The symbols move the states like this.
b: q809->q439, q144->q782, q559->q165, q528->q162, q501->q559, q305->q60, q188->q352, q58->q924, q758->q134, q564->q178, q947->q501, q662->q520, q752->q654, q801->q342, q202->q741, q766->q47, q547->q506, q416->q666, q600->q758, q439->q752, q483->q662, q792->q528, q633->q669, q924->q202, q659->q600, q557->q483, q744->q630, q984->q171, q232->q62, q666->q547, q683->q385, q11->q45, q171->q683, q178->q744, q654->q809, q47->q440, q741->q58, q440->q67, q723->q332, q669->q26, q67->q766, q60->q723, q630->q564, q165->q947, q26->q368, q449->q635, q368->q633, q385->q984, q134->q659, q520->q557, q296->q792, q782->q449, q62->q188, q635->q144, q162->q296, q352->q232, q506->q416, q45->q801, q342->q11, q332->q305
m: q809->q483, q559->q416, q501->q506, q305->q165, q188->q368, q58->q178, q758->q188, q564->q162, q947->q547, q662->q144, q752->q520, q202->q630, q766->q171, q600->q62, q439->q662, q483->q635, q924->q744, q659->q232, q557->q449, q744->q792, q984->q801, q232->q669, q683->q11, q171->q342, q178->q296, q654->q557, q47->q683, q741->q564, q440->q385, q723->q501, q67->q984, q60->q947, q630->q528, q165->q666, q385->q45, q134->q352, q520->q782, q62->q26, q352->q633, q332->q559
n: q144->q662, q559->q332, q528->q630, q501->q723, q188->q758, q564->q741, q947->q60, q662->q439, q801->q984, q547->q947, q416->q559, q483->q809, q792->q744, q633->q352, q557->q654, q744->q924, q984->q67, q232->q659, q666->q165, q683->q47, q11->q683, q171->q766, q178->q58, q669->q232, q630->q202, q165->q305, q26->q62, q449->q557, q368->q188, q385->q440, q520->q752, q296->q178, q782->q520, q62->q600, q635->q483, q162->q564, q352->q134, q506->q501, q45->q385, q342->q171
l: q809->q60, q144->q506, q559->q984, q528->q633, q501->q385, q305->q766, q188->q483, q58->q600, q758->q809, q564->q232, q947->q683, q662->q501, q752->q332, q801->q162, q202->q134, q766->q58, q547->q11, q416->q801, q600->q654, q439->q723, q483->q947, q792->q368, q633->q144, q924->q758, q659->q752, q557->q165, q744->q188, q984->q564, q232->q520, q666->q342, q683->q744, q11->q792, q171->q178, q178->q62, q654->q305, q47->q924, q741->q659, q440->q202, q723->q440, q669->q782, q67->q741, q60->q47, q630->q352, q165->q171, q26->q449, q449->q666, q368->q635, q385->q630, q134->q439, q520->q559, q296->q26, q782->q416, q62->q557, q635->q547, q162->q669, q352->q662, q506->q45, q45->q528, q342->q296, q332->q67
x: q809->q758, q144->q633, q559->q520, q528->q45, q501->q662, q305->q654, q188->q744, q58->q766, q758->q924, q564->q984, q947->q483, q662->q352, q752->q659, q801->q416, q202->q440, q766->q305, q547->q635, q416->q782, q600->q58, q439->q134, q483->q188, q792->q11, q633->q528, q924->q47, q659->q741, q557->q62, q744->q683, q984->q559, q232->q564, q666->q449, q683->q947, q11->q547, q171->q165, q178->q171, q654->q600, q47->q60, q741->q67, q440->q723, q723->q439, q669->q162, q67->q332, q60->q809, q630->q385, q165->q557, q26->q296, q449->q26, q368->q792, q385->q501, q134->q202, q520->q232, q296->q342, q782->q669, q62->q178, q635->q368, q162->q801, q352->q630, q506->q144, q45->q506, q342->q666, q332->q752
w: q809->q654, q144->q635, q559->q501, q528->q792, q501->q947, q305->q332, q188->q62, q58->q741, q758->q600, q564->q630, q947->q165, q662->q483, q752->q439, q801->q45, q202->q924, q766->q67, q547->q666, q416->q506, q600->q659, q439->q809, q483->q557, q792->q296, q633->q368, q924->q58, q659->q134, q557->q520, q744->q178, q984->q385, q232->q352, q666->q416, q683->q171, q11->q342, q171->q984, q178->q564, q654->q752, q47->q766, q741->q202, q440->q47, q723->q60, q669->q633, q67->q440, q60->q305, q630->q744, q165->q559, q26->q669, q449->q782, q368->q26, q385->q683, q134->q758, q520->q662, q296->q162, q782->q144, q62->q232, q635->q449, q162->q528, q352->q188, q506->q547, q45->q11, q342->q801, q332->q723

The rows follow the links: the fewer symbols apart two states are, the more alike their rows tend to be.

State, then a row for it; each showing differs a little:
q683: -386	0	-121	+23	+78	+239	-349	+292	-361	-192	+98	+517	-109	-115	-306	+253	+289	-393	+311	-718	-339	-373	-359	-84	+261	+164	-360	+452	+265	+73	-435	+47	-74	+62	+299	+181	+93	+355	+146	-231	+140	-766	-519	-868	-377	+158	-438	-597	+99	+182	-808	+431	-85	-70	+625	+225	+551	+88	+104	-591	+140
q144: +68	-314	-208	-135	-602	-140	-226	+229	+30	-79	-113	-1119	-124	-323	+168	-392	+380	+132	-524	+118	-57	+176	-100	-41	-29	-308	+176	+196	-59	+124	+586	+179	-274	+580	-42	-87	-778	-285	-103	+340	-41	+97	+207	-87	+357	+745	+165	+226	+54	+61	+725	+476	+701	-790	+307	-499	-336	+188	+118	+44	-457
q766: +177	+29	+62	+167	+665	-8	-62	-538	+17	+75	+36	+926	-103	+229	-405	+765	-205	-508	+620	-314	-129	-32	+460	-229	+140	-14	-35	-509	+119	-334	-278	-592	+144	-348	+195	-202	+371	+119	-89	-164	+31	-215	-581	+249	-480	-529	+14	+111	+226	-279	-949	-283	-951	+470	-295	+495	+28	-30	+76	-70	+335
q202: +31	-395	-62	+164	+485	+96	+91	-17	+42	+99	+210	+508	-337	-547	+159	+88	+134	-474	+371	-247	-287	+450	-48	+493	-133	+334	-161	+14	-14	-114	-588	+188	-4	-159	-263	+301	+226	-152	-260	-8	+441	+344	+508	+1441	-355	-816	-68	-506	+153	-424	+100	+124	-482	+280	+165	-151	+161	-95	-12	-205	+319
q11: -215	-165	-598	-43	+32	+211	-383	+487	-67	-383	+8	-720	+202	+225	-687	+37	+185	-119	+52	-831	-269	-21	-228	-36	+329	-248	+47	+186	-89	+22	+241	-638	-130	+83	+238	-245	-475	+90	-389	-71	-121	-599	-43	-977	-250	+664	-182	-376	+4	+181	-595	+761	+163	-752	+35	+15	+841	-155	-458	-145	-334
q305: +355	+67	+206	-190	+108	-242	+121	-897	-396	+200	+175	+1014	-235	+48	+73	+620	-398	-287	+302	+258	-349	-145	+552	-508	-16	-170	+24	-233	+167	-59	-89	-480	+92	+276	+213	-334	+553	+112	+363	+163	-90	-406	-422	+159	-77	-828	+128	+663	-285	+197	-535	-325	-842	+155	-427	+85	-232	+95	+247	+173	+306
q669: -42	+54	-195	+20	-179	+245	+172	+624	+408	-86	-269	-1253	+577	+508	+118	-552	+79	+342	-473	+401	+506	-178	-352	+297	+134	-155	+8	-393	-301	+24	+747	-176	-93	-201	-199	-116	-198	-199	-353	-350	-313	+682	+152	-158	+484	+534	+87	+192	+125	-184	+656	-259	+523	-227	-253	-53	-431	-212	-416	+562	-58
q483: +250	+123	+73	-303	-707	-20	-94	-486	-138	+527	-360	+287	-199	-737	+561	-181	+30	+838	+91	-306	-52	-129	-182	+57	-151	-9	-24	+446	+444	-241	+83	+726	-117	+57	+356	+96	-100	+86	+618	+507	+197	-480	-239	-713	+2	+217	+15	+163	-219	+453	-232	+294	+449	-453	+828	-164	-9	+615	+659	-35	-254
q520: +64	-23	+743	+93	-665	-178	+648	-372	+164	+336	-89	+371	-91	+163	+40	-319	+319	+388	-545	+738	+211	-444	+15	-335	-128	-267	+168	+168	+187	+339	+134	+915	-48	+176	+13	+443	-3	+47	+253	-166	-61	+348	-271	+315	+700	+515	-54	+619	-75	+33	+659	-389	+630	+282	+402	+52	-879	+352	+486	+107	-151
q654: +759	-45	+272	-197	-29	-302	+23	-1069	-132	+713	-323	+789	-248	-269	+434	+301	-211	+391	+206	+137	+194	-2	+503	-74	-295	-83	+73	-354	+285	-681	+149	-75	+213	-231	+202	-134	+261	-8	+96	+166	-210	-105	-618	+312	-211	-331	+133	+1027	-57	-92	-145	-358	-599	+214	-358	+142	-660	+511	+356	+4	-41
q662: +32	-264	+201	-196	-664	-176	+115	-72	-145	+120	+217	+17	-297	-817	+439	-268	+486	+410	-369	+190	-266	+134	-130	-79	-334	+39	+0	+426	+555	+188	-251	+1325	-185	+460	-58	+496	-269	-32	+390	+148	+292	+149	+34	+293	+506	+256	+163	-53	-84	+165	+765	+77	+655	-142	+916	-293	-405	+373	+622	-15	-240
q439: +565	-491	+78	-288	+141	-237	-157	-859	-283	+375	+389	+455	-514	-725	+679	-30	+78	+15	+60	+172	-265	+411	+446	+11	-282	+293	-4	-208	+157	-238	-183	+521	-268	+155	-7	+198	-257	-154	+245	+422	+398	+113	+228	+1105	+117	-520	+15	+316	+109	-357	+193	-20	+23	-113	+225	-344	-610	+216	+598	+47	-21

Each walk starts at a row. The symbols on each line, taken left to right, move it on to the next state.
Answer with the state's row; about right is enough.
+304	-157	+461	+47	+244	-283	+316	-893	-195	+295	-27	+527	-412	-110	+284	+221	+12	-207	-39	+726	+117	+106	+604	-171	-492	-20	+246	-483	+67	-260	-11	+268	-64	-91	+91	+145	+125	-97	+122	+142	+163	+371	-259	+1102	+23	-279	+241	+855	+93	-228	+553	-561	-257	+360	-100	+59	-1054	+28	+399	+154	+194
w b x m: -161	+185	+655	+255	-155	+71	+710	+133	+362	+9	-181	-216	+302	+304	+205	-592	+73	+484	-233	+440	+599	-278	-519	+118	+68	+109	-243	-369	+38	+277	-36	+555	-93	-488	-462	+362	+396	+2	+214	-440	-130	+773	-79	+132	+592	-257	+24	+39	+157	-268	+535	-476	+327	+699	+237	+352	-636	+167	-23	+476	+86
l l b l: -420	+343	+304	+319	+62	+160	+0	-18	+57	-116	-116	+732	+181	+479	-532	+525	+152	-20	+355	-376	+119	-498	-174	-424	+403	-289	-437	+348	+203	+376	-57	-451	+216	-324	+340	-95	+410	+203	+104	-442	+4	-418	-868	-1006	-90	+281	-430	+10	-31	+93	-723	-223	-126	+537	+105	+670	+347	-20	-185	-248	+113
+112	-47	+509	-249	+269	-272	+74	-901	-195	-8	+490	+852	-486	-17	-64	+430	-179	-572	-56	+789	-37	-149	+638	-749	-178	-79	+77	-325	+81	+155	-225	-81	-109	+402	+9	-68	+268	+5	+270	+86	+151	+182	-58	+1016	-33	-579	+230	+561	-72	+117	+186	-444	-471	+418	-408	+139	-456	-391	-34	+5	+245
x l b l b m n: +102	-200	-170	-60	+605	-10	-867	-447	-440	+268	+359	+661	-347	-452	-114	+701	-195	-429	+761	-599	-357	+62	+369	-98	+62	+244	-292	-252	+476	-112	-668	-281	-224	-43	+222	-103	+67	+152	-77	+66	+352	-508	-116	+235	-683	-585	-222	-255	+69	-299	-1116	+53	-779	-5	-5	+192	+497	-87	+284	-285	+232
m w b b w b b: -574	-12	+387	+552	+69	+215	+364	-23	+311	-546	+429	+412	-178	+535	-709	+324	+263	-621	-185	+322	-149	-284	+30	-573	+256	-95	-130	+325	+123	+737	-407	+133	-375	+15	+56	+538	+219	+21	-3	-717	+62	-13	-412	-93	+391	+433	-437	-200	+365	+26	+134	-306	+182	+869	+542	+546	-139	-182	-128	-157	+216
+196	+152	-181	+101	-360	-58	-241	+89	-18	+513	-463	-794	+199	+344	-197	-218	+127	+654	-331	+173	+461	-158	+142	-142	+35	-697	+297	+65	-220	-356	+888	-281	+281	+122	+294	-423	-526	-136	-94	+193	-660	-149	-414	-1021	+239	+856	+159	+836	-121	+417	+235	-44	+91	-421	-385	-157	-275	+439	+146	+386	-497
x b l x: +93	+169	-607	-294	-161	+277	-189	+693	-41	+150	-331	-1265	+379	-96	+357	-389	-240	+640	+21	-516	+161	+25	-565	+684	-57	-107	-23	-339	-19	-424	+337	-166	+4	-261	-277	-289	-238	+44	-292	+191	-308	-56	+234	-695	-49	+475	+34	+5	-43	+79	-104	+254	+96	-751	+179	-279	+351	+81	-72	+196	-332
l l b x w w b: +213	+60	-596	-205	-366	-76	-231	+231	+22	+363	-398	-824	+114	-248	+112	-613	+152	+553	-323	-238	+80	-29	+89	+230	-164	-294	+109	+369	-219	-458	+578	+32	+75	+157	+323	-448	-616	-32	-255	+341	-123	-483	+62	-718	+105	+600	+161	+309	-136	+409	+119	+651	+422	-1045	+168	-414	+67	+296	+180	+60	-640
+35	-583	+14	-83	+444	-143	-233	-474	-421	-63	+684	+477	-597	-178	-275	+577	-110	-901	+516	-120	-595	+195	+331	-135	-79	+222	-88	-265	+256	+218	-658	+34	-297	+152	-100	+167	-32	+12	-148	-64	+598	-17	+213	+979	-268	-485	-205	-457	+230	-351	-105	-14	-306	+208	+237	+6	-110	-250	+108	-325	+458
x m b b: -16	+389	+639	-95	-337	-328	+332	-540	-40	-191	-72	+741	-15	+442	-258	+257	-336	+360	-159	+297	+154	-522	+172	-889	+139	-331	+3	+428	+187	+537	-6	-166	+391	+278	+296	-437	+491	+416	+564	+75	-126	-283	-466	-1056	+71	-141	+113	+710	-598	+661	-362	-282	-85	+289	-213	+27	+101	+369	+232	+131	+119
b x l n: +401	-83	-66	-470	+336	-363	-398	-694	-719	+113	+339	+711	-442	-582	+307	+474	-633	-298	+331	-63	-528	+68	+415	-403	-329	-10	-90	-84	+360	-190	-587	-200	+88	+478	+255	-424	+3	+143	+277	+513	+139	-378	+80	+245	-271	-899	+89	+114	-409	+94	-649	+194	-511	-168	-130	-430	+258	+57	+331	-253	+83
-245	-236	-153	+272	+174	+339	+36	+477	+292	-388	+7	-830	+256	+893	-883	-13	+362	-595	-301	+336	+153	-198	+59	-494	+247	-387	+7	-21	-418	+549	+290	-558	-230	+343	+139	-97	-391	-5	-456	-407	-384	+177	-106	-218	+105	+1005	-62	-49	+360	+163	+287	-82	+607	-171	-220	+198	-142	-483	-542	-149	-57
w w n b l b w: -468	+148	+119	+273	-121	+201	+367	+848	+89	-350	+77	+221	-128	-257	-76	-410	+201	-149	+5	-284	-24	+393	-633	+467	+68	+441	-228	+715	-187	+401	-393	+674	-144	-133	-227	+760	+128	-266	-136	-61	+456	+309	+490	+219	-81	+151	-369	-1080	+158	-191	+341	+56	+389	+399	+622	-70	+454	+151	-178	-288	-78
m x n m n m l: -422	-381	-507	+142	-144	+258	+21	+1119	+293	-348	-129	-984	+226	+100	-468	-305	+358	-231	-288	-371	-5	+389	-438	+386	+51	+267	+43	+329	-237	-165	+167	-249	-110	+64	-389	+188	-381	-316	-486	-1	+98	+172	+679	+236	-155	+458	-122	-763	+160	-10	+571	+389	+378	-541	+11	-313	+489	-267	-507	-240	-150
-19	-47	+258	+463	+503	+75	+505	-252	+189	+101	-71	+685	-91	+166	-86	+318	+166	-420	+378	+56	+340	+409	+380	+177	-54	+385	+194	-213	-355	-164	-501	-257	-89	-377	-37	+300	+611	-238	-250	-210	+98	+487	+173	+1180	-142	-478	+131	-308	+181	-748	+230	-576	-539	+925	-349	+121	-131	-324	-271	-44	+367
w w w m: -540	+545	+220	+535	-164	+208	+239	+215	+596	+191	-640	+688	+448	+178	-273	-52	-202	+444	+316	-335	+463	+89	-526	+384	+219	+187	-64	+684	-273	+50	-13	-158	+693	-897	-8	+234	+659	+135	+71	-290	+71	+34	-269	-369	-284	+86	-225	-308	+94	-141	-460	-272	-416	+794	-266	+481	+384	+169	-440	-51	+171
l w l b w x b: -99	+535	+438	+14	-40	-54	+322	+46	+387	+379	-538	-29	+400	+103	+443	-405	-263	+908	+154	+66	+478	-276	-629	+395	+115	+114	-254	-332	+255	-60	+105	+201	+344	-878	-44	-68	+699	+140	+321	-438	-317	+223	-601	-706	+127	-74	+40	+318	+45	-118	-191	-376	-127	+481	+116	+526	-156	+395	+150	+477	+31
-434	-38	-151	+579	+4	+267	+310	+768	+413	-201	-492	-849	+407	+508	-709	-279	+260	-237	-394	+82	+436	+126	-186	+337	+152	-83	+121	+243	-614	+58	+638	-564	+164	-215	-162	+87	-321	-220	-593	-469	-166	+503	+352	+33	+96	+795	-64	-240	+188	-21	+680	-24	+176	+45	-307	-117	+11	-443	-641	-11	-1
w w n b l b w: -15	-50	+79	-81	-223	-71	+258	+531	+98	-159	+306	-387	+108	-491	+721	-635	+255	+547	-31	-31	+69	+170	-790	+618	-12	+477	-235	-268	+310	+344	-402	+1066	-184	-301	-434	+646	+327	-79	+33	-78	+205	+529	+623	+260	+248	-251	-84	-546	+165	-224	+410	+33	+655	+140	+824	-86	+56	+161	+295	+281	-127
b n b b l: +633	-208	-73	-438	-78	-276	-280	-659	-382	+632	-28	+505	-362	-898	+644	+98	-205	+195	+390	-234	-252	+245	+450	+182	-283	+78	+187	-225	+602	-785	-42	+278	-35	-45	+64	+82	-31	-23	+136	+490	+301	-326	-36	+363	-318	-702	+177	+435	+41	-71	-263	+82	-467	-370	+65	-139	-160	+378	+662	-135	-18
+72	-146	-583	-446	-463	-146	-438	+438	-107	-206	+5	-732	+193	-11	-179	-74	-243	-8	-251	-69	-270	-208	+19	-267	+72	-433	+84	+367	-189	-137	+250	-464	+86	+754	+128	-612	-506	+275	+307	+339	-239	-502	+103	-959	-124	+484	+33	+21	-320	+713	-368	+648	+297	-892	-324	-381	+458	+138	-87	-19	-203
b n m x n l: -96	-73	+390	-303	-518	-67	+28	-109	-395	-716	+716	+231	-385	-343	+52	+88	+167	-453	-458	+235	-526	-153	-39	-588	+70	+159	-43	+635	+167	+838	-583	+616	-114	+969	-257	+253	+132	+193	+545	+131	+298	-301	+387	-134	+401	-213	-9	-359	-331	+366	+413	+162	+590	-109	+508	-427	+94	-166	+471	-332	+5
l w l b w x b: -338	-45	+193	+199	+204	+53	-11	+349	+92	-674	+552	+414	-374	-18	-608	+410	+371	-679	+133	-322	-605	-200	-226	-261	+297	+270	-377	+477	+355	+659	-735	+444	-553	+192	-59	+548	-117	+65	+109	-312	+408	-123	-125	-20	+20	+276	-333	-882	+131	-129	+7	+282	+513	+57	+966	-159	+224	-211	+122	-302	+226
+220	-339	-117	-287	+546	-268	-124	-208	-54	+116	+142	-14	-249	-550	+952	-54	-273	+110	+480	+142	-129	+510	+34	+478	-395	+564	-431	-727	+397	-423	-544	+533	-293	-228	-322	+169	+363	-95	+4	+234	+287	+429	+447	+1053	-200	-919	+58	-440	+171	-483	+308	-233	-55	+89	+240	-320	-440	-100	+302	+228	+243
x w w x w: -98	-164	+307	+288	+666	-85	-92	-406	-167	-88	+379	+805	-334	+317	-458	+749	+73	-726	+235	+385	-38	+18	+531	-390	-103	+315	+50	-305	+103	+62	-471	-300	-549	-57	-20	+109	+308	+81	-294	-576	+41	+60	-189	+856	-249	-499	+48	-139	+357	-467	+90	-473	-425	+827	-198	+298	-435	-418	-108	-102	+458
l b l w: +283	+17	+402	+81	+422	-208	+341	-303	+173	+254	+135	+180	-234	+70	+518	-235	-370	+195	+383	+547	+200	+133	+189	+166	-215	+378	+2	-1022	+58	-193	-300	+117	-281	-163	-126	+213	+270	-224	-120	-86	+186	+802	+160	+1173	+121	-738	+211	+198	+442	-560	+319	-588	-432	+660	+50	+212	-633	-141	+34	+371	+469
